Each row is followed by its class; each block has classes of its own.
[ 0.29 -0.98 -2.25  0.82 -2.61 -0.09  0.26 -0.36  0.77  2.22 -0.40  2.48
 -2.23  0.65 -3.42  1.07  0.72  0.17 -0.06 -2.09 -0.98  2.02  0.00 -0.46
 -0.58  2.25 -0.43  0.84  0.07 -1.85  0.00 -2.39 -4.45  0.03 -0.98 -0.03
  2.24 -0.80  3.55]	z438
[ 0.55 -0.35 -1.85  0.34 -3.47 -0.37  0.03 -1.50  0.97  3.18 -0.99  2.46
 -2.52 -0.64 -3.18  3.89 -1.13  0.54 -0.10 -2.63 -0.40  2.64 -0.49 -1.60
 -0.35  0.66  0.08  0.32  0.52 -1.50 -0.49 -2.16 -6.48  2.33 -1.63 -0.66
  1.63 -1.45  5.31]	z438
[ 1.40 -1.18  0.71 -0.53  0.52  0.76 -0.39 -0.25 -3.74  1.77 -1.33 -1.81
 -1.48 -0.42 -2.54 -0.17 -0.20 -0.28 -0.22  0.15 -1.11  2.70 -0.18 -1.24
  3.12 -2.54 -0.58  2.00  2.01 -0.21 -1.83  1.30 -4.04 -0.56 -1.37  0.32
  1.23  0.41  2.46]	z9
[ 0.07 -1.50 -1.06  0.00 -1.41  0.42  0.65 -2.02 -2.75  1.19 -2.83  0.83
 -0.56  1.09 -2.10  0.26 -0.18 -0.38  0.37 -0.84  2.70  1.69 -1.46  0.04
  0.79  0.04 -0.68 -1.19  0.33 -0.83 -0.08  0.88 -2.67  0.22 -1.14 -0.53
  1.32 -0.12 -1.53]	z438
[ 1.91 -0.15  1.19 -0.13  2.15 -1.49  0.45  0.02 -0.77  0.97 -0.50 -1.65
 -0.49 -0.27 -3.79 -0.59 -0.21  0.31  0.50  0.64 -0.56  0.86 -1.39 -1.54
  2.55 -0.21 -0.47  2.58  0.01 -1.11 -3.22 -0.68 -3.37 -0.70 -1.76  0.38
  2.05  1.33  3.69]	z9
[ 1.70 -0.23  0.26 -0.25  1.20 -1.16  0.35  0.50 -1.73  1.17 -1.50 -1.18
 -0.81 -0.67 -2.99 -1.47 -1.14 -0.74  0.04 -2.40 -0.61 -2.66 -0.03 -0.86
  2.85 -0.27  0.66  2.11  1.25 -0.63 -2.35  0.97 -2.52 -0.49 -1.64  0.59
  1.23  0.08  1.08]	z9
[ 0.17 -0.46 -1.90  0.37 -3.57 -0.06  0.77 -0.63  2.33  1.72 -0.71  4.11
 -3.01  0.30 -3.81  2.72 -1.00  0.54 -0.71 -1.37 -1.92  2.36  0.14 -0.48
 -0.12  0.53 -0.45  0.28 -0.54 -2.32 -0.67 -3.63 -4.98  0.63 -1.11  0.05
  1.84 -0.04  4.47]	z438
[-0.09 -1.19 -1.91  0.21 -2.91  0.24  0.58 -1.22  1.91  2.38 -0.36  3.02
 -3.22 -0.09 -3.54  1.44  1.81  0.90 -0.21 -2.56 -0.22  1.28 -0.41 -0.71
  3.82  0.81 -0.12  0.93 -1.03 -1.89  0.00 -3.68 -5.67 -0.38 -1.36 -0.60
  1.96 -0.21  4.38]	z438
[ 0.54 -1.48  0.68 -0.48 -0.04 -0.18  0.01 -0.04 -1.92  1.27 -0.86 -0.97
 -1.38  0.64 -2.87 -1.41 -1.59 -0.59  0.76 -0.10 -0.52  0.20 -0.07 -0.99
  2.61 -1.75 -1.15  1.83  0.60 -1.01 -2.94  0.92 -3.21  0.73 -1.83 -0.26
  1.44  1.84  1.35]	z9
[ 2.94  1.77 -1.62  3.51 -1.94 -2.54 -0.58  1.49  2.43  1.69 -1.08  1.45
 -2.94 -2.86 -5.22  4.17 -0.84  0.04  0.16 -0.02 -4.30  2.52 -0.29 -1.44
  1.20  0.77 -0.56  4.32 -0.37 -0.14 -2.97 -2.51 -5.82  1.11 -1.19  0.93
  1.10  0.39  7.47]	z9
[ 1.56 -0.45  0.98 -0.51  0.64 -0.25 -0.93 -1.00 -1.93  1.34 -0.65 -1.80
 -0.41 -1.01 -3.11  1.38 -1.30 -0.35  0.10  0.39 -0.50  1.72 -0.48 -1.19
  2.73 -1.50  0.21  2.44  1.11  0.60 -4.09  1.69 -2.91  0.68 -1.61  0.14
  1.82 -0.80  3.84]	z9

A new block, with new classes.
[ 0.52  0.77 -0.47  0.92  0.35  1.16  0.41  0.13  0.29  1.17 -1.14  0.27
  0.00  0.27  0.31  0.11  0.18  2.58 -1.70 -0.87 -1.45 -0.24 -0.56  0.15
  0.62  0.45 -0.08  0.06 -0.70 -0.50 -0.19  0.24  0.29  0.74 -0.25 -0.78
 -0.78 -0.22 -0.59]	z141
[ 0.66  0.37 -1.18  0.38  0.13  1.26  0.30  0.46  0.04  1.00 -1.60  0.12
 -0.52 -0.52  0.52  0.30  0.20  2.47 -1.82 -0.60 -1.77  0.03 -0.60 -0.59
  0.89  0.48  0.32  0.31 -0.30 -0.37 -0.23  0.13  0.36  0.84 -0.23 -0.36
 -0.28  0.17  0.29]	z141
[ 0.76  0.55 -0.65  1.30  0.07  1.26  0.19  0.00  0.78  1.69 -1.86  0.61
 -0.15  0.03  0.61  0.51 -0.08  2.68 -1.53 -1.17 -1.58 -0.22 -0.56  0.22
  0.99  0.48  0.47  0.69 -0.46 -0.46  0.15  0.29  0.30  1.25 -0.38 -0.55
 -1.02 -0.42 -0.86]	z141
[ 0.91  0.47 -0.54  0.51  0.70  1.25 -0.67  0.55  0.00  0.91 -1.33 -0.05
  0.00 -0.27 -0.73  0.71  0.21  2.73 -1.76 -0.50 -1.76  0.00 -0.47 -0.80
  0.96  0.71  0.17  0.06  0.14 -0.19 -0.32  0.07 -0.25  0.94 -0.40 -0.70
 -0.39 -0.28  0.71]	z221
[ 0.72  0.59 -0.93  0.25 -0.01  1.24  0.35  0.36  0.48  1.28 -1.92  0.62
 -0.48 -0.78  0.43 -0.25  0.11  2.63 -1.79 -0.64 -1.41 -0.13 -0.68 -0.08
  0.30  0.43  0.48  0.97 -0.65 -0.75  0.03 -0.31  0.00  0.82 -0.08 -0.48
 -0.91  0.06  0.00]	z141
[ 0.76  0.90 -0.99  0.58  0.29  1.65  0.28 -0.02  0.26  1.24 -2.15  0.62
 -0.35 -0.37  0.22  0.16 -0.03  2.61 -1.62 -0.48 -1.55 -0.53 -0.58 -0.25
  0.50  0.10  0.41  1.45 -1.15 -0.50  0.08  0.23  0.43  0.39 -0.20 -0.78
 -0.89 -0.28 -0.48]	z141
[ 0.51 -0.36 -0.52  0.40  0.22  1.01 -0.28  0.16  0.11  0.90 -0.91  0.19
  0.02 -0.16  0.24 -0.22  0.54  2.27 -1.64 -0.59 -1.35  0.15 -0.14 -0.74
  1.04  1.02  0.19  0.27 -0.48 -0.09 -1.36 -0.07 -0.57  0.89 -0.49 -0.02
 -0.58 -0.09  0.11]	z221
[ 0.10 -0.73 -0.24  0.45 -0.21  0.19 -1.55  1.02 -0.23  0.98 -0.46 -0.60
 -0.18 -0.14  0.48  0.39  0.55  1.58 -1.05 -1.27 -0.44  0.67 -0.29 -0.32
  0.92  0.44 -0.15 -1.13  0.49  0.10 -1.43  0.30 -0.59  1.98 -0.62 -0.10
  0.20 -0.40  0.59]	z221
[ 0.64 -1.37 -0.39  0.55 -0.53  0.17 -2.56  0.91  0.16  1.40 -1.03 -0.57
 -0.31  0.12  1.07  0.10  0.91  3.02 -2.62 -0.47 -1.51  1.12 -1.03 -0.76
  2.27  0.85  0.39 -0.85  0.24 -0.09 -0.64 -0.53 -0.93  2.34 -0.88 -0.17
 -1.19 -0.93  0.17]	z221
[ 0.77 -0.30 -0.75  0.73  0.05  1.06  0.14  0.75 -0.07  1.20 -1.67 -0.03
 -0.25 -0.66  0.12  0.05  0.00  2.76 -1.63 -0.26 -1.32  0.16 -0.35 -0.57
  1.09  0.44  0.12  0.53 -0.57 -0.25 -0.36 -0.40 -0.04  0.72 -0.61 -0.74
 -0.49 -0.06  0.38]	z221
